Below is a small trained network, with its code and all its weights. Each question gives an input and a target symbol and asks what happens when units are switched off, that is, made to give their printed mean instead of their output.

import numpy as np


def w(rows, s, z=0):
    codes = np.array(rows[::2]) - 128.0
    scale = np.full(codes.shape[1], s)
    scale[-1] = z or s
    return codes * scale


def norm(h):
    return h / np.sqrt((h * h).mean(-1, keepdims=True) + 1e-5)


def f(y):
    return y / 2 * (1 + np.tanh(0.7978845608 * (y + 0.044715 * y**3)))


def softmax(a):
    e = np.exp(a - a.max(-1, keepdims=True))
    return e / e.sum(-1, keepdims=True)


def log_softmax(a):
    a = a - a.max(-1, keepdims=True)
    return a - np.log(np.exp(a).sum(-1, keepdims=True))


def net(x, mask):
    ids = ['ΔΛεζπσω'.index(c) for c in x.split()]
    T = len(ids)
    res = E[ids] + P[:T]
    r = norm(res)
    for j in range(3):
        rows = slice(2 * j, 2 * j + 2)
        q, k, v = (r @ M[0][rows].T for M in (Q, K, V))
        z = softmax(np.where(np.tri(T) > 0, q @ k.T / 2**0.5, -1e9)) @ v
        o = O[0][rows]
        res = res + np.where(mask[j], z, o[:, -1]) @ o[:, :-1]
    y = f(norm(res) @ A[0][:, :-1].T + A[0][:, -1])
    res = res + np.where(mask[3:27], y, B[0][:, -1]) @ B[0][:, :-1]
    return log_softmax(norm(res)[-1] @ U[:, :-1].T + U[:, -1])


Q, K, V, O, A, B = {}, {}, {}, {}, {}, {}
E = w([
[134,126,128,109],'Δ',
[122,139,143,121],'Λ',
[146,128,159,122],'ε',
[134,123,141,137],'ζ',
[146,117,149,133],'π',
[191,99,47,4],'σ',
[129,121,138,128],'ω',
],0.025)
P = w([
[81,128,114,115],'0',
[204,96,144,225],'1',
[193,157,45,68],'2',
[170,166,223,171],'3',
[199,109,121,225],'4',
[184,193,69,72],'5',
[191,73,246,135],'6',
[79,90,30,75],'7',
[179,187,77,65],'8',
],0.012)
Q[0] = w([
[97,145,85,159],'H0',
[27,94,194,149],'H0',
[166,91,132,181],'H1',
[168,59,181,25],'H1',
[203,249,159,63],'H2',
[207,121,100,155],'H2',
],0.011)
K[0] = w([
[163,128,143,201],'H0',
[148,181,58,115],'H0',
[247,108,205,215],'H1',
[41,110,151,104],'H1',
[13,116,192,86],'H2',
[150,176,186,206],'H2',
],0.013)
V[0] = w([
[186,190,134,209],'H0',
[139,141,91,148],'H0',
[81,102,158,45],'H1',
[157,145,123,91],'H1',
[67,250,128,92],'H2',
[179,111,136,45],'H2',
],0.011)
O[0] = w([
[137,39,104,141,85],'H0',
[121,124,167,156,46],'H0',
[166,86,160,179,174],'H1',
[169,132,102,117,105],'H1',
[170,121,169,38,4],'H2',
[244,177,184,160,145],'H2',
],0.011,0.0043)
A[0] = w([
[161,192,164,97,117],'N0',
[113,172,181,218,65],'N1',
[69,94,17,110,248],'N2',
[154,127,152,116,142],'N3',
[41,39,225,174,115],'N4',
[130,136,231,199,41],'N5',
[204,71,119,122,44],'N6',
[139,99,147,159,60],'N7',
[88,79,139,174,122],'N8',
[104,165,51,145,135],'N9',
[155,166,158,4,93],'N10',
[180,125,14,129,39],'N11',
[117,28,175,147,164],'N12',
[148,181,47,151,3],'N13',
[103,134,132,149,139],'N14',
[129,77,129,159,98],'N15',
[138,157,87,135,116],'N16',
[122,83,108,129,179],'N17',
[144,19,185,199,60],'N18',
[63,162,122,104,196],'N19',
[97,128,139,78,145],'N20',
[110,21,156,98,200],'N21',
[211,124,160,194,59],'N22',
[81,137,236,125,216],'N23',
],0.013,0.003)
B[0] = w([
[115,120,105,125,182],'N0',
[183,91,119,74,233],'N1',
[92,163,136,116,210],'N2',
[78,132,91,167,153],'N3',
[139,200,132,254,194],'N4',
[155,85,135,104,216],'N5',
[113,133,104,193,186],'N6',
[137,145,170,122,145],'N7',
[186,112,170,173,173],'N8',
[110,131,145,55,191],'N9',
[101,80,120,141,210],'N10',
[125,151,145,175,210],'N11',
[120,175,226,101,179],'N12',
[135,166,225,102,184],'N13',
[186,59,107,153,142],'N14',
[146,156,186,144,154],'N15',
[115,119,182,122,155],'N16',
[112,137,137,133,148],'N17',
[108,125,249,125,222],'N18',
[91,52,130,114,140],'N19',
[61,136,180,163,131],'N20',
[127,179,154,108,170],'N21',
[57,134,126,87,254],'N22',
[103,158,76,171,193],'N23',
],0.0093,0.0068)
U = w([
[113,250,126,101,54],'Δ',
[19,122,158,110,74],'Λ',
[120,94,168,83,29],'ε',
[77,192,110,219,149],'ζ',
[170,108,154,197,161],'π',
[152,176,79,163,185],'σ',
[76,117,97,192,253],'ω',
],0.016,0.0022)

Each question gives the input, a string of symbols that net reads in full, and the target symbol t.
The units are the heads (2 rows each of Q, K, V and O) and the neurons (one row each of A and B). Each row of codes is followed by its name. A weight is (code - 128) times the scale printed after its matrix; where a second scale follows, it is the last column's (O, A, B and U).
mask holds one flag per unit, heads first, then neurons. A switched-off unit (its flag False) gives its mean, the last column of its rows in O or B, instead of its output. The means were averaged over made-up inputs and are rounded, as every weight is.
A unit's drop is (log p(t) with every unit on - log p(t) with that unit switched off) / (log p(t) with every unit on - log p(t) with every unit switched off).
The circuit of an input: a set's keep is (log p(t) with only the set's units on - log p(t) with every unit switched off) / (log p(t) with every unit on - log p(t) with every unit switched off). Starting from the 12 units with the biggest drops (on a tie, the unit counted first), units are removed one at a time, each time the one whose removal leaves the highest keep (on an exact tie, the one counted first), for as long as the keep stays at least 0.8.
units of the circuit, in order: the units of the circuit, biggest drop first
k most important neurons: the k neurons with the biggest drops, biggest first
which heads matter: for each layer, one digit per head in row order, 1 if its drop is at least 0.15 and else 0, layers parted by /
input ε Λ ε ω, target ε: units of the circuit, in order : (N4 N5 H2)
input ζ σ ε ε, target ζ: units of the circuit, in order : (H2 N4 N23)
input ω σ ε, target ω: 2 most important neurons : (N10 N18)
input Δ ε π ζ, target Δ: units of the circuit, in order : (H2 H1 N18)
input Δ π σ ω ζ π Λ π ε, target π: units of the circuit, in order : (H1)
input ω ε π π π π ζ Δ ζ, target ω: which heads matter : 001
input Λ Λ ζ Λ ω ω, target ε: which heads matter : 001
input π π ζ Λ, target π: which heads matter : 100
input σ ζ π π ζ π π π Λ, target ζ: units of the circuit, in order : (H0 H1 N6)
input ω ζ π Λ Λ, target Λ: units of the circuit, in order : (H1 H2 N19)
input ε ζ ω ε, target ε: 3 most important neurons : (N4 N5 N22)
input ζ ζ π Δ, target ζ: units of the circuit, in order : (H2 N4 N23)
input π π ε π ζ ω σ, target π: units of the circuit, in order : (H1 N6)
input ζ π ζ π ω ω, target Λ: units of the circuit, in order : (H2)
input ω Λ π π π ζ π ε ω, target ω: 4 most important neurons : (N6 N10 N9 N13)
input ζ π Λ ω ζ Λ π π ε, target Λ: which heads matter : 001
input Λ π π, target ε: which heads matter : 001
input Λ π ζ ζ, target Λ: which heads matter : 011
input ζ Δ ε σ ζ ζ π π, target π: units of the circuit, in order : (H1 N8)
input σ π ζ, target ζ: which heads matter : 110
input ζ ζ Λ ζ Λ π Λ, target ζ: units of the circuit, in order : (N4)
input Δ π π ε π π π σ, target σ: which heads matter : 011
input π Δ Δ ε ε, target ε: 2 most important neurons : (N4 N1)
input ω ε Δ Δ π ω, target ω: which heads matter : 011
input ζ Λ π π, target ζ: 2 most important neurons : (N4 N23)
input Λ σ Λ, target ε: 2 most important neurons : (N10 N22)
input ζ σ π π π ζ, target Λ: units of the circuit, in order : (H2)
input Δ ζ Λ π ε ζ, target π: units of the circuit, in order : (H0 H2 N6)
input Λ π ζ Δ, target Λ: 2 most important neurons : (N10 N1)
